Below is a small trained network, with its code and all its weights. Each question gives an input and a class and asks what happens when units are switched off, that is, made to give their printed mean instead of their output.

import numpy as np


def w(rows, s, z=0):
    codes = np.array(rows[::2]) - 128.0
    scale = np.full(codes.shape[1], s)
    scale[-1] = z or s
    return codes * scale


def f(y):
    return y / 2 * (1 + np.tanh(0.7978845608 * (y + 0.044715 * y**3)))


def log_softmax(a):
    a = a - a.max(-1, keepdims=True)
    return a - np.log(np.exp(a).sum(-1, keepdims=True))


def net(x, mask):
    res = np.array(x, float).reshape(1, 3) / 4 @ E
    y = f(res @ A[0][:, :-1].T + A[0][:, -1])
    res = res + np.where(mask, y, B[0][:, -1]) @ B[0][:, :-1]
    return log_softmax(res[-1] @ U[:, :-1].T + U[:, -1])


A, B = {}, {}
E = w([
[198,16,64],'x0',
[183,230,59],'x1',
[53,123,2],'x2',
],0.0096)
A[0] = w([
[163,121,183,101],'neuron 0',
[169,52,95,149],'neuron 1',
[51,194,176,80],'neuron 2',
[56,187,171,75],'neuron 3',
[171,101,152,62],'neuron 4',
[225,197,88,87],'neuron 5',
[209,120,199,156],'neuron 6',
[166,125,156,65],'neuron 7',
[98,87,145,245],'neuron 8',
[68,49,220,69],'neuron 9',
[171,126,200,142],'neuron 10',
[91,118,78,88],'neuron 11',
[18,121,57,106],'neuron 12',
[183,150,185,66],'neuron 13',
[87,55,187,61],'neuron 14',
[71,214,173,161],'neuron 15',
[169,123,235,99],'neuron 16',
[187,176,108,86],'neuron 17',
[208,189,108,78],'neuron 18',
[250,65,85,101],'neuron 19',
[162,53,108,89],'neuron 20',
[101,47,171,95],'neuron 21',
[173,137,177,88],'neuron 22',
[37,6,199,89],'neuron 23',
[210,91,92,98],'neuron 24',
[193,179,96,120],'neuron 25',
[218,149,162,98],'neuron 26',
[254,117,209,144],'neuron 27',
[164,127,108,125],'neuron 28',
[172,141,188,81],'neuron 29',
[149,201,111,52],'neuron 30',
[37,117,53,53],'neuron 31',
[185,157,99,56],'neuron 32',
],0.013,0.011)
B[0] = w([
[125,78,81,164],'neuron 0',
[175,129,200,213],'neuron 1',
[164,42,178,187],'neuron 2',
[148,24,213,177],'neuron 3',
[104,9,129,140],'neuron 4',
[36,165,141,191],'neuron 5',
[174,127,80,223],'neuron 6',
[104,22,118,133],'neuron 7',
[127,220,123,234],'neuron 8',
[56,149,125,209],'neuron 9',
[139,131,69,199],'neuron 10',
[154,21,82,156],'neuron 11',
[176,75,53,214],'neuron 12',
[114,36,103,161],'neuron 13',
[75,96,132,180],'neuron 14',
[185,116,211,228],'neuron 15',
[148,103,99,209],'neuron 16',
[67,116,114,156],'neuron 17',
[67,119,115,169],'neuron 18',
[162,90,202,218],'neuron 19',
[128,86,175,178],'neuron 20',
[86,144,148,188],'neuron 21',
[134,47,82,158],'neuron 22',
[68,181,125,240],'neuron 23',
[148,83,222,179],'neuron 24',
[19,201,140,180],'neuron 25',
[119,93,84,175],'neuron 26',
[145,133,88,247],'neuron 27',
[112,155,167,143],'neuron 28',
[138,60,95,163],'neuron 29',
[81,63,146,153],'neuron 30',
[143,33,78,185],'neuron 31',
[58,33,151,139],'neuron 32',
],0.011,0.012)
U = w([
[173,100,239,85],'0',
[153,93,24,85],'1',
[6,145,139,92],'2',
[208,226,133,249],'3',
],0.016,0.013)

Each question gives the input, the list of numbers given to net, and the class t.
The units are the neurons (one row each of A and B). Each row of codes is followed by its name. A weight is (code - 128) times the scale printed after its matrix; where a second scale follows, it is the last column's (A, B and U).
mask holds one flag per neuron, in row order. A switched-off neuron (its flag False) gives its mean, the last column of its row in B, instead of its output. The means were averaged over made-up inputs and are rounded, as every weight is.
A unit's drop is (log p(t) with every unit on - log p(t) with that unit switched off) / (log p(t) with every unit on - log p(t) with every unit switched off).
unit that matters most: the unit with the biggest drop
k most important neurons: the k neurons with the biggest drops, biggest first
drop when u is switched off: that unit's drop, to one decimal
input [5,1,-6], class 1: 2 most important neurons => neuron 27; neuron 15
input [3,-7,5], class 2: unit that matters most => neuron 23
input [-7,-4,7], class 0: 2 most important neurons => neuron 15; neuron 3
input [-8,7,1], class 0: 3 most important neurons => neuron 15; neuron 2; neuron 3
input [6,-6,3], class 0: 2 most important neurons => neuron 1; neuron 19
input [0,3,-3], class 3: 2 most important neurons => neuron 12; neuron 31
input [7,-8,-2], class 2: 2 most important neurons => neuron 23; neuron 9
input [2,8,-8], class 1: 2 most important neurons => neuron 6; neuron 27
input [-3,3,-1], class 3: 2 most important neurons => neuron 19; neuron 24
input [-2,-3,3], class 3: drop when neuron 25 is switched off => 0.1
input [7,6,7], class 0: drop when neuron 16 is switched off => 0.0
input [4,-2,4], class 0: drop when neuron 27 is switched off => 0.1
